Below is a small trained network, with its code and all its weights. Each question gives an input and a class and asks what happens when units are switched off, that is, made to give their printed mean instead of their output.

import numpy as np


def w(rows, s, z=0):
    codes = np.array(rows[::2]) - 128.0
    scale = np.full(codes.shape[1], s)
    scale[-1] = z or s
    return codes * scale


def f(y):
    return np.maximum(y, 0)


def log_softmax(a):
    a = a - a.max(-1, keepdims=True)
    return a - np.log(np.exp(a).sum(-1, keepdims=True))


def net(x, mask):
    res = np.array(x, float).reshape(1, 7) / 4 @ E
    y = f(res @ A[0][:, :-1].T + A[0][:, -1])
    res = res + np.where(mask, y, B[0][:, -1]) @ B[0][:, :-1]
    return log_softmax(res[-1] @ U[:, :-1].T + U[:, -1])


A, B = {}, {}
E = w([
[125,128,133,118,143,150,122,127,116,116,139,135],'x0',
[124,128,135,132,137,138,112,131,119,125,129,142],'x1',
[135,123,119,125,131,129,132,120,132,126,124,123],'x2',
[213,67,178,137,188,110,206,222,57,83,55,148],'x3',
[160,150,49,243,124,212,137,197,152,88,167,87],'x4',
[128,130,116,116,130,122,115,136,118,124,127,114],'x5',
[89,114,44,89,194,71,154,180,251,56,139,238],'x6',
],0.014)
A[0] = w([
[75,118,53,105,172,95,157,175,166,99,148,189,11],'n0',
[195,130,76,173,100,202,113,155,133,108,144,84,108],'n1',
[251,83,198,135,158,136,202,224,40,119,77,107,126],'n2',
[179,139,195,168,62,192,117,70,33,175,124,36,89],'n3',
[76,181,118,118,73,164,60,51,155,173,193,78,131],'n4',
[141,144,102,234,116,190,123,154,97,110,144,76,119],'n5',
[123,160,109,135,103,134,129,82,112,142,153,131,94],'n6',
[103,185,90,136,80,153,98,50,150,133,162,114,143],'n7',
[122,109,228,27,122,71,121,38,71,156,89,134,93],'n8',
[163,131,186,154,115,160,122,98,53,159,138,68,73],'n9',
[165,159,83,252,125,209,146,191,135,134,149,85,107],'n10',
],0.013,0.011)
B[0] = w([
[218,138,91,131,217,97,178,148,141,29,144,192,181],'n0',
[129,199,97,59,87,110,108,100,122,166,180,55,188],'n1',
[46,69,207,200,140,246,53,190,159,132,46,11,253],'n2',
[206,102,53,126,151,46,182,182,187,23,71,221,242],'n3',
[21,85,190,187,174,195,47,156,145,118,56,73,211],'n4',
[126,194,143,62,135,133,143,75,77,168,192,77,200],'n5',
[116,96,114,130,142,141,130,133,162,129,124,79,150],'n6',
[95,99,200,185,117,194,60,133,196,115,109,79,189],'n7',
[96,213,122,60,47,63,146,20,43,236,239,90,218],'n8',
[211,158,68,110,151,84,168,162,173,65,93,183,199],'n9',
[132,156,108,32,129,85,126,83,63,210,180,96,215],'n10',
],0.012,0.039)
U = w([
[77,56,190,220,137,223,56,194,137,157,62,32,233],'0',
[136,189,111,29,85,67,131,36,44,241,224,81,3],'1',
[229,105,10,111,162,48,171,218,220,8,112,219,84],'2',
],0.012,0.0061)

Each question gives the input, the list of numbers given to net, and the class t.
The units are the neurons (one row each of A and B). Each row of codes is followed by its name. A weight is (code - 128) times the scale printed after its matrix; where a second scale follows, it is the last column's (A, B and U).
mask holds one flag per neuron, in row order. A switched-off neuron (its flag False) gives its mean, the last column of its row in B, instead of its output. The means were averaged over made-up inputs and are rounded, as every weight is.
A unit's drop is (log p(t) with every unit on - log p(t) with that unit switched off) / (log p(t) with every unit on - log p(t) with every unit switched off).
The circuit of an input: a set's keep is (log p(t) with only the set's units on - log p(t) with every unit switched off) / (log p(t) with every unit on - log p(t) with every unit switched off). Starting from all 11 units, units are removed one at a time, each time the one whose removal leaves the highest keep (on an exact tie, the one counted first), for as long as the keep stays at least 0.8.
units of the circuit, in order: the units of the circuit, biggest drop first
unit that matters most: the unit with the biggest drop
top k neurons: the k neurons with the biggest drops, biggest first
drop when u is switched off: that unit's drop, to one decimal
input [-6,0,-8,0,5,3,4], class 1: unit that matters most	n3
input [2,-5,-5,-2,3,3,4], class 2: top 3 neurons	[n2 n8 n0]
input [-1,2,-5,6,-7,-2,2], class 1: top 2 neurons	[n8 n4]
input [7,-7,-5,-8,-8,2,-2], class 0: top 3 neurons	[n4 n7 n10]
input [2,-8,-7,-5,7,-3,-1], class 1: top 2 neurons	[n2 n10]
input [6,-7,3,-4,-4,3,1], class 0: top 2 neurons	[n10 n4]
input [-1,-8,8,0,-2,-1,-2], class 1: top 3 neurons	[n2 n0 n3]
input [-1,1,-2,-7,-2,4,6], class 0: top 2 neurons	[n3 n4]
input [-1,4,-8,5,-2,-6,-8], class 2: top 2 neurons	[n3 n9]
input [5,-2,-3,-4,-1,7,-7], class 2: top 2 neurons	[n3 n2]
input [0,-6,0,0,8,5,-6], class 1: top 2 neurons	[n10 n5]
input [7,2,-2,0,3,-2,-3], class 1: top 4 neurons	[n5 n0 n10 n1]
input [4,-6,3,-4,0,-7,-7], class 2: top 2 neurons	[n3 n2]
input [4,-1,7,-6,-1,1,-5], class 0: units of the circuit, in order	[n7]
input [5,8,2,3,-5,2,-6], class 2: top 3 neurons	[n3 n9 n10]
input [3,-3,-5,0,2,-3,4], class 2: top 2 neurons	[n2 n8]
input [-3,0,-6,0,1,2,-8], class 2: drop when n3 is switched off	0.7
input [5,-3,-2,-3,3,6,-6], class 2: drop when n2 is switched off	0.1
input [-6,0,0,-5,-4,-5,-2], class 0: drop when n4 is switched off	4.6
input [3,-8,-4,3,5,-8,-5], class 1: drop when n0 is switched off	0.5
